Below are the code and all the weights of a small trained network. Each question names an input and a target symbol and asks about switching units off, where a switched-off unit gives its printed mean instead of its output.

import numpy as np


def w(rows, s, z=0):
    codes = np.array(rows[::2]) - 128.0
    scale = np.full(codes.shape[1], s)
    scale[-1] = z or s
    return codes * scale


def f(y):
    return np.maximum(y, 0)


def softmax(a):
    e = np.exp(a - a.max(-1, keepdims=True))
    return e / e.sum(-1, keepdims=True)


def log_softmax(a):
    a = a - a.max(-1, keepdims=True)
    return a - np.log(np.exp(a).sum(-1, keepdims=True))


def net(x, mask):
    ids = ['ΔΘΨΩαβγεζηλμξπστ'.index(c) for c in x.split()]
    T = len(ids)
    res = E[ids] + P[:T]
    r = res
    for j in range(2):
        rows = slice(2 * j, 2 * j + 2)
        q, k, v = (r @ M[0][rows].T for M in (Q, K, V))
        z = softmax(np.where(np.tri(T) > 0, q @ k.T / 2**0.5, -1e9)) @ v
        o = O[0][rows]
        res = res + np.where(mask[j], z, o[:, -1]) @ o[:, :-1]
    y = f(res @ A[0][:, :-1].T + A[0][:, -1])
    res = res + np.where(mask[2:6], y, B[0][:, -1]) @ B[0][:, :-1]
    return log_softmax(res[-1] @ U[:, :-1].T + U[:, -1])


Q, K, V, O, A, B = {}, {}, {}, {}, {}, {}
E = w([
[191,125,152,104],'Δ',
[153,78,194,71],'Θ',
[184,105,145,85],'Ψ',
[181,103,100,103],'Ω',
[149,68,115,116],'α',
[3,156,108,194],'β',
[126,122,159,124],'γ',
[130,69,139,115],'ε',
[174,123,131,122],'ζ',
[161,186,146,161],'η',
[94,86,211,122],'λ',
[172,123,68,134],'μ',
[155,51,173,96],'ξ',
[111,65,157,134],'π',
[119,65,117,97],'σ',
[139,98,190,100],'τ',
],0.013)
P = w([
[153,216,190,164],'0',
[76,149,75,52],'1',
[188,67,139,191],'2',
[149,79,241,32],'3',
[66,103,42,42],'4',
[246,94,78,160],'5',
],0.012)
Q[0] = w([
[131,123,114,93],'head 1',
[105,190,75,95],'head 1',
[203,132,217,162],'head 2',
[71,149,87,252],'head 2',
],0.015)
K[0] = w([
[133,120,105,106],'head 1',
[132,202,125,119],'head 1',
[171,9,95,124],'head 2',
[55,116,74,60],'head 2',
],0.015)
V[0] = w([
[108,52,189,239],'head 1',
[246,180,139,214],'head 1',
[185,195,45,181],'head 2',
[59,131,172,254],'head 2',
],0.016)
O[0] = w([
[188,79,44,88,227],'head 1',
[129,45,125,90,217],'head 1',
[137,105,78,5,68],'head 2',
[165,226,200,80,254],'head 2',
],0.013,0.0034)
A[0] = w([
[207,35,118,212,253],'neuron 1',
[8,145,90,18,100],'neuron 2',
[169,59,99,255,88],'neuron 3',
[75,173,151,196,18],'neuron 4',
],0.0097,0.005)
B[0] = w([
[82,178,95,212,249],'neuron 1',
[108,94,89,173,181],'neuron 2',
[190,98,153,44,200],'neuron 3',
[150,58,9,30,153],'neuron 4',
],0.014,0.016)
U = w([
[160,51,135,83,62],'Δ',
[164,192,122,108,73],'Θ',
[240,114,189,60,171],'Ψ',
[168,162,115,101,81],'Ω',
[106,152,128,233,172],'α',
[118,153,128,142,114],'β',
[100,83,171,143,160],'γ',
[2,255,156,159,254],'ε',
[50,179,152,190,59],'ζ',
[77,84,124,143,76],'η',
[152,201,93,152,134],'λ',
[62,107,152,172,111],'μ',
[162,113,119,81,140],'ξ',
[163,111,92,203,151],'π',
[192,174,103,44,109],'σ',
[169,251,190,160,43],'τ',
],0.0086,0.0061)

Each question gives the input, a string of symbols that net reads in full, and the target symbol t.
The units are the heads (2 rows each of Q, K, V and O) and the neurons (one row each of A and B). Each row of codes is followed by its name. A weight is (code - 128) times the scale printed after its matrix; where a second scale follows, it is the last column's (O, A, B and U).
mask holds one flag per unit, heads first, then neurons. A switched-off unit (its flag False) gives its mean, the last column of its rows in O or B, instead of its output. The means were averaged over made-up inputs and are rounded, as every weight is.
A unit's drop is (log p(t) with every unit on - log p(t) with that unit switched off) / (log p(t) with every unit on - log p(t) with every unit switched off).
The circuit of an input: a set's keep is (log p(t) with only the set's units on - log p(t) with every unit switched off) / (log p(t) with every unit on - log p(t) with every unit switched off). Starting from all 6 units, units are removed one at a time, each time the one whose removal leaves the highest keep (on an exact tie, the one counted first), for as long as the keep stays at least 0.8.
circuit, biggest first: the units of the circuit, biggest drop first
unit that matters most: the unit with the biggest drop
k most important neurons: the k neurons with the biggest drops, biggest first
heads that matter: for each layer, one digit per head in row order, 1 if its drop is at least 0.15 and else 0, layers parted by /
input γ γ Θ λ, target α: unit that matters most -> neuron 1
input γ γ γ γ Ω Θ, target π: circuit, biggest first -> neuron 1; head 2; neuron 3
input λ λ γ γ μ, target σ: heads that matter -> 11
input γ Θ Θ λ, target α: heads that matter -> 11
input λ γ η ξ σ, target σ: circuit, biggest first -> neuron 4; head 2; neuron 1; head 1
input γ ζ ξ λ, target π: 2 most important neurons -> neuron 1; neuron 3
input γ γ Θ, target π: circuit, biggest first -> neuron 1; head 1
input Δ μ μ μ, target Δ: heads that matter -> 01
input β Ω Δ γ Θ, target τ: circuit, biggest first -> head 2; head 1
input γ γ η γ Δ, target ε: 3 most important neurons -> neuron 3; neuron 4; neuron 2
input γ λ Θ Ω, target α: heads that matter -> 01
input γ γ Θ γ γ, target ε: heads that matter -> 11
input λ λ μ γ Δ, target σ: 3 most important neurons -> neuron 4; neuron 1; neuron 2
input μ Ω Ω π η, target η: circuit, biggest first -> head 2; neuron 2
input γ λ α Θ Ψ, target ε: circuit, biggest first -> head 1
input Ω γ λ α, target τ: heads that matter -> 01
input μ Θ μ Θ, target Δ: circuit, biggest first -> head 2; neuron 2
input γ λ γ γ ζ, target ε: heads that matter -> 10
input γ μ Θ η, target α: heads that matter -> 11
input ξ μ Θ μ, target α: heads that matter -> 01
input μ Ψ λ γ μ, target η: circuit, biggest first -> neuron 2; head 2; head 1
input μ γ λ Δ ζ, target η: 3 most important neurons -> neuron 2; neuron 1; neuron 3
input λ μ γ ξ Θ, target σ: circuit, biggest first -> neuron 4; head 1; head 2; neuron 1
input γ Θ α γ ε, target ε: unit that matters most -> head 1
input μ γ λ π, target τ: 2 most important neurons -> neuron 2; neuron 4
input γ Θ Δ γ α, target ε: 2 most important neurons -> neuron 3; neuron 4
input γ γ γ γ μ, target ε: unit that matters most -> head 1
input γ ζ λ η, target τ: circuit, biggest first -> head 2; head 1; neuron 4
input β Ω λ μ, target τ: 2 most important neurons -> neuron 3; neuron 2
input γ Δ λ Ψ, target τ: 3 most important neurons -> neuron 3; neuron 4; neuron 2
